[ 0.00 -0.47 -4.25 -1.13 -2.10  0.55 -0.34  4.65 -5.54  0.45] -> Ped
[ 4.88 -3.56 -1.98 -0.87  0.53 -3.46  1.56 -5.20 -8.15  7.29] -> sina
[-1.59  4.10  3.25  2.05 -6.28  2.67 -5.33  0.40 -0.27  2.61] -> Lizo
[ 0.00 -0.47 -1.50 -1.13 -2.10  0.55 -1.60  4.65 -5.54  0.45] -> fude
[ 3.14  3.48  1.28 -2.12  0.06  2.60  0.60  3.59  5.21  2.57] -> Koso
[ 0.20  1.55 -0.97 -2.17 -1.82  2.83 -0.65  1.17 -2.08 -0.17] -> rodu
[-0.03  5.10  2.57 -1.60  2.34 -5.49 -0.47  4.04  5.60  0.45] -> zefa
[-2.52  0.54  3.48 -2.05  0.10 -5.18  1.87  1.98 -0.13 -0.88] -> banu
[ 0.36  0.49 -0.15  0.05  0.20  0.11 -0.79  0.76 -0.07 -0.61] -> Dofe
where: [-1.59]
Lizo, 1
where: [0.11]
Dofe, 6

[ 3.98  6.29 -4.30  1.99  0.52 -2.43 -7.83  3.11 -2.38]  vuf
[ 3.95  1.26 -1.59 -1.52 -3.50  1.57 -3.38  4.24  3.38]  dabis
[ 1.70 -5.65 -2.39 -2.65 -5.34 -4.81 -0.72  4.64  3.67]  rab
[-7.53  8.54  3.69 -0.66  0.82  4.42  1.87 -1.47 -0.29]  nade
[-7.53  8.54  3.69 -0.66  0.82  4.11 -4.84  0.43 -0.06]  lefim
[-8.09 -6.57 -4.15 -0.31  1.04 -5.68 -1.02 -4.31  1.73]  Ziz
[ 2.73  3.84 -2.14  6.29 -1.72 -1.42 -4.90 -5.75  4.14]  divoz
[-2.65  2.74 -2.80 -3.93  4.75  6.74 -3.32 -1.61  5.38]  rege
[-7.91 -3.61  3.81 -0.63 -0.22 -1.86  3.98 -3.82  2.00]  nini
[-4.04 -3.39  0.32  5.62  4.13 -6.82 -0.24  1.53  3.66]  Lanen
[-2.15 -5.49  0.54 -3.92 -2.23  0.94 -3.04  4.88  2.20]  fevi
[-3.16 -2.12 -0.70 -4.53  0.77 -5.35 -4.09  4.09 -5.28]  sur
where: [2.74]
rege, 2
where: [-2.38]
vuf, 9
where: [-4.53]
sur, 4
where: [4.13]
Lanen, 5
where: [3.38]
dabis, 9
where: [-5.34]
rab, 5
where: [-1.52]
dabis, 4

[-2.90 -4.47 -1.14  1.12 -2.49 -0.02  1.64 -1.67  1.73  0.69] : koza
[-3.15 -4.49  0.05  0.85 -1.74  0.04  1.71  0.46 -2.77 -0.03] : Zeral
[-2.90 -4.47 -1.14  1.12 -2.49 -0.02  1.64 -0.49 -3.19  0.12] : Befug
[-2.79 -4.65 -1.29  0.74 -1.12  0.09  1.64 -0.51 -2.60  1.12] : Sodu
[ 0.45 -4.47 -1.14  1.12 -2.49 -0.02  1.64 -0.49 -3.19  0.12] : kek
where: [0.46]
Zeral, 8
where: [0.04]
Zeral, 6

[-3.88  1.97 -0.57  3.75 -2.90  0.61 -0.66 -2.17  0.20  0.87 -2.14  1.39
  0.80 -0.59  0.06  0.19 -2.89  1.91  1.05 -3.22  0.14  3.78  2.60  2.54
  5.65 -2.60 -4.29  0.87  2.89  2.27  0.96 -2.03  0.71 -1.19  1.91 -5.17
 -1.68  0.19  2.78 -0.77  0.62  0.61 -2.54  0.79 -2.01  3.53 -2.31 -0.52
 -2.99  0.58 -2.65 -2.70 -3.12 -3.11] = ginu
[-3.88  1.97 -0.57  3.75 -2.90  0.61 -0.66 -2.17  0.20  0.87 -2.14  1.39
  0.80 -0.59  0.06  0.19 -2.89  1.91  1.05 -3.22  0.14  3.78  2.60  2.54
  5.65 -2.60 -4.29  0.87  2.89  2.27  0.96 -2.03  0.07 -1.19  1.91 -5.17
 -1.68  0.19  2.78 -0.77  0.62  0.61 -2.54  0.79 -2.01  3.53 -2.31 -0.52
  1.48  0.28  0.68  1.72  2.41  1.16] = batu
[-3.88  1.97 -0.57  3.75 -2.90  0.61 -0.66 -2.17  0.20  0.87 -2.14  1.39
  0.80 -0.59  0.06  0.19 -2.89  1.91  1.05 -3.22  0.14  3.78  2.60  2.54
  5.65 -2.60 -4.29 -0.38  2.53 -6.28  7.85  1.16 -6.15  2.40 -3.84  1.40
  7.26 -2.75  1.86  4.27 -4.41 -5.53 -2.20 -1.58 -5.50  1.61  1.86  2.46
 -0.38 -2.28  3.54 -2.03 -2.41  3.16] = feped
[-3.88  1.97 -0.57  3.75 -2.90  0.61 -0.66 -2.17  0.20  0.87 -2.14  1.39
  0.62 -0.59  0.06  0.19 -2.89  1.91  1.05 -3.22  0.14 -0.65  2.60  2.54
  5.65 -2.60 -4.29  0.87 -0.67  2.27  0.96 -2.03  0.71 -1.19  1.91 -5.17
 -1.68  0.19  2.78 -0.77  0.62  0.61 -2.67 -0.72 -4.58  1.76  1.25  2.22
  0.84 -2.16  3.20 -0.64 -1.31  3.02] = zur
where: [-5.50]
feped, 45
asked: [-3.88  1.97 -0.57  3.75 -2.90  0.61 -0.66 -2.17  0.20  0.87 -2.14  1.39
  0.80 -0.59  0.06  0.19 -2.89  1.91  1.05 -3.22  0.14  3.78  2.60  2.54
  5.65 -2.60 -4.29  0.87  2.89  2.27  0.96 -2.03  0.71 -1.19  1.91 -5.17
 -1.68  0.19  2.78 -0.77  0.62  0.61 -2.54  0.79 -2.01  3.53 -2.31 -0.52
 -2.99  0.58 -2.65 -2.70 -3.12 -3.11]
ginu
where: [-6.15]
feped, 33
where: [2.41]
batu, 53
where: [-3.84]
feped, 35
where: [1.72]
batu, 52
asked: [-3.88  1.97 -0.57  3.75 -2.90  0.61 -0.66 -2.17  0.20  0.87 -2.14  1.39
  0.80 -0.59  0.06  0.19 -2.89  1.91  1.05 -3.22  0.14  3.78  2.60  2.54
  5.65 -2.60 -4.29  0.87  2.89  2.27  0.96 -2.03  0.07 -1.19  1.91 -5.17
 -1.68  0.19  2.78 -0.77  0.62  0.61 -2.54  0.79 -2.01  3.53 -2.31 -0.52
  1.48  0.28  0.68  1.72  2.41  1.16]
batu

[-4.74 -4.52 -1.89  2.22  1.58  1.71  1.69  3.74 -0.74  3.53 -4.21 -0.81
 -2.21  1.00] = fut
[-4.84 -4.63 -1.72  2.41  1.43  1.52  1.52  3.79 -1.03  3.68 -4.30 -1.10
 -2.17  0.88] = rik
[-6.20 -5.93 -2.31  3.12  1.93  2.05  2.05  4.81 -1.39  4.75 -5.49 -1.48
 -2.62  1.23] = dep
[-5.50 -5.25 -2.24  2.73  1.89  2.01  2.00  4.24 -1.16  4.21 -4.86 -1.25
 -2.21  1.26] = zavu
[-2.80  4.74 -2.96  4.36  2.51  2.57  2.63  5.86 -2.54  6.32 -6.90 -2.66
 -2.46  1.74] = dof
[-6.38 -6.08 -2.33  2.82  1.91  2.12  3.73  5.16 -0.68  4.59 -5.69 -0.77
 -3.49  1.09] = vub
[-6.31 -6.02 -2.40  3.02  2.01  2.16  2.14  4.96 -1.12  4.73  1.72 -1.21
 -2.91  1.25] = Tere
[-6.13 -4.52 -1.89  2.22  1.58  1.71  1.69  3.74 -0.74  3.53 -4.21 -0.81
 -2.21  1.00] = sizet
[ 3.10  2.99 -2.56  0.16  2.69  2.33  2.53 -4.25 -2.79 -0.64  3.19 -2.78
  8.28  3.34] = tupet
where: [1.23]
dep, 14
where: [4.75]
dep, 10
where: [-2.79]
tupet, 9
where: [5.16]
vub, 8

[-0.88 -0.87  3.32 -5.84] -> Zil
[-6.73  9.82 -6.46  1.47] -> satu
[-6.44  8.76 -7.76 -4.09] -> gaf
[-4.55 -1.43 -0.87 -7.79] -> sunis
where: [-0.88]
Zil, 1
where: [-6.46]
satu, 3
where: [-4.09]
gaf, 4
where: [-6.44]
gaf, 1
where: [-5.84]
Zil, 4

